Below is a small trained network, with its code and all its weights. Each question gives an input and a target symbol and asks what happens when units are switched off, that is, made to give their printed mean instead of their output.

import numpy as np


def w(rows, s, z=0):
    codes = np.array(rows[::2]) - 128.0
    scale = np.full(codes.shape[1], s)
    scale[-1] = z or s
    return codes * scale


def norm(h):
    return h / np.sqrt((h * h).mean(-1, keepdims=True) + 1e-5)


def f(y):
    return np.maximum(y, 0)


def softmax(a):
    e = np.exp(a - a.max(-1, keepdims=True))
    return e / e.sum(-1, keepdims=True)


def log_softmax(a):
    a = a - a.max(-1, keepdims=True)
    return a - np.log(np.exp(a).sum(-1, keepdims=True))


def net(x, mask):
    ids = ['ΠΣΦαβδζημξτ'.index(c) for c in x.split()]
    T = len(ids)
    res = E[ids] + P[:T]
    q, k, v = (norm(res) @ M[0].T for M in (Q, K, V))
    z = softmax(np.where(np.tri(T) > 0, q @ k.T / 3**0.5, -1e9)) @ v
    res = res + np.where(mask[0], z, O[0][:, -1]) @ O[0][:, :-1]
    y = f(norm(res) @ A[0][:, :-1].T + A[0][:, -1])
    res = res + np.where(mask[1:9], y, B[0][:, -1]) @ B[0][:, :-1]
    return log_softmax(norm(res)[-1] @ U[:, :-1].T + U[:, -1])


Q, K, V, O, A, B = {}, {}, {}, {}, {}, {}
E = w([
[130,146,126,123],'Π',
[98,118,141,183],'Σ',
[143,123,94,86],'Φ',
[167,189,101,140],'α',
[4,169,117,20],'β',
[129,138,135,117],'δ',
[132,138,126,125],'ζ',
[126,146,129,120],'η',
[142,110,108,89],'μ',
[152,132,102,110],'ξ',
[172,141,139,101],'τ',
],0.036)
P = w([
[116,18,100,190],'0',
[6,227,76,40],'1',
[2,211,104,36],'2',
[73,178,64,54],'3',
[66,165,65,59],'4',
[65,169,71,51],'5',
[53,173,82,39],'6',
[57,164,81,50],'7',
],0.0066)
Q[0] = w([
[216,70,78,142],'h0',
[1,101,113,160],'h0',
[175,99,89,218],'h0',
],0.0093)
K[0] = w([
[112,252,146,67],'h0',
[79,125,154,238],'h0',
[86,167,150,116],'h0',
],0.013)
V[0] = w([
[143,249,62,177],'h0',
[152,177,214,72],'h0',
[222,127,133,164],'h0',
],0.011)
O[0] = w([
[86,40,252,116,122],'h0',
[102,195,141,36,4],'h0',
[212,96,188,89,104],'h0',
],0.012,0.0037)
A[0] = w([
[205,75,184,147,119],'n0',
[172,203,163,112,38],'n1',
[86,152,88,102,140],'n2',
[161,115,106,6,1],'n3',
[156,57,81,64,90],'n4',
[206,157,121,64,22],'n5',
[157,211,129,180,156],'n6',
[95,60,25,67,53],'n7',
],0.013,0.0058)
B[0] = w([
[137,197,135,49,195],'n0',
[210,149,85,107,178],'n1',
[112,157,166,63,255],'n2',
[244,68,86,164,244],'n3',
[143,217,185,181,201],'n4',
[135,45,47,46,193],'n5',
[145,116,254,126,218],'n6',
[118,232,221,135,240],'n7',
],0.0095,0.0054)
U = w([
[109,137,173,146,83],'Π',
[81,79,105,200,254],'Σ',
[136,180,100,172,89],'Φ',
[150,21,215,134,106],'α',
[11,115,81,63,171],'β',
[137,147,133,105,85],'δ',
[127,142,199,184,72],'ζ',
[87,64,173,97,140],'η',
[144,176,23,176,137],'μ',
[237,101,155,213,98],'ξ',
[163,43,50,54,185],'τ',
],0.012,0.0075)

Each question gives the input, a string of symbols that net reads in full, and the target symbol t.
The units are the heads (3 rows each of Q, K, V and O) and the neurons (one row each of A and B). Each row of codes is followed by its name. A weight is (code - 128) times the scale printed after its matrix; where a second scale follows, it is the last column's (O, A, B and U).
mask holds one flag per unit, heads first, then neurons. A switched-off unit (its flag False) gives its mean, the last column of its rows in O or B, instead of its output. The means were averaged over made-up inputs and are rounded, as every weight is.
A unit's drop is (log p(t) with every unit on - log p(t) with that unit switched off) / (log p(t) with every unit on - log p(t) with every unit switched off).
The circuit of an input: a set's keep is (log p(t) with only the set's units on - log p(t) with every unit switched off) / (log p(t) with every unit on - log p(t) with every unit switched off). Starting from all 9 units, units are removed one at a time, each time the one whose removal leaves the highest keep (on an exact tie, the one counted first), for as long as the keep stays at least 0.8.
circuit, biggest first: the units of the circuit, biggest drop first
top k neurons: the k neurons with the biggest drops, biggest first
drop of u: that unit's drop, to one decimal
input β δ Φ Π, target β: circuit, biggest first	[h0]
input β ξ α β Φ η, target β: circuit, biggest first	[h0 n6]
input δ Σ Σ Σ τ ζ α, target τ: circuit, biggest first	[h0 n5 n7]
input Σ δ μ ξ δ, target ζ: circuit, biggest first	[h0 n3 n6 n0]
input Σ ζ Π, target ζ: circuit, biggest first	[n6 h0 n3]
input Σ μ ζ, target ζ: top 2 neurons	[n6 n3]
input β δ τ Σ β β δ, target β: top 2 neurons	[n6 n4]
input τ τ δ Π η, target τ: drop of n3	0.0
input δ ξ μ ζ Π, target μ: drop of n2	0.0
input η ζ δ, target Σ: drop of h0	1.0
input β Φ ζ α Φ ζ, target β: circuit, biggest first	[h0 n6]
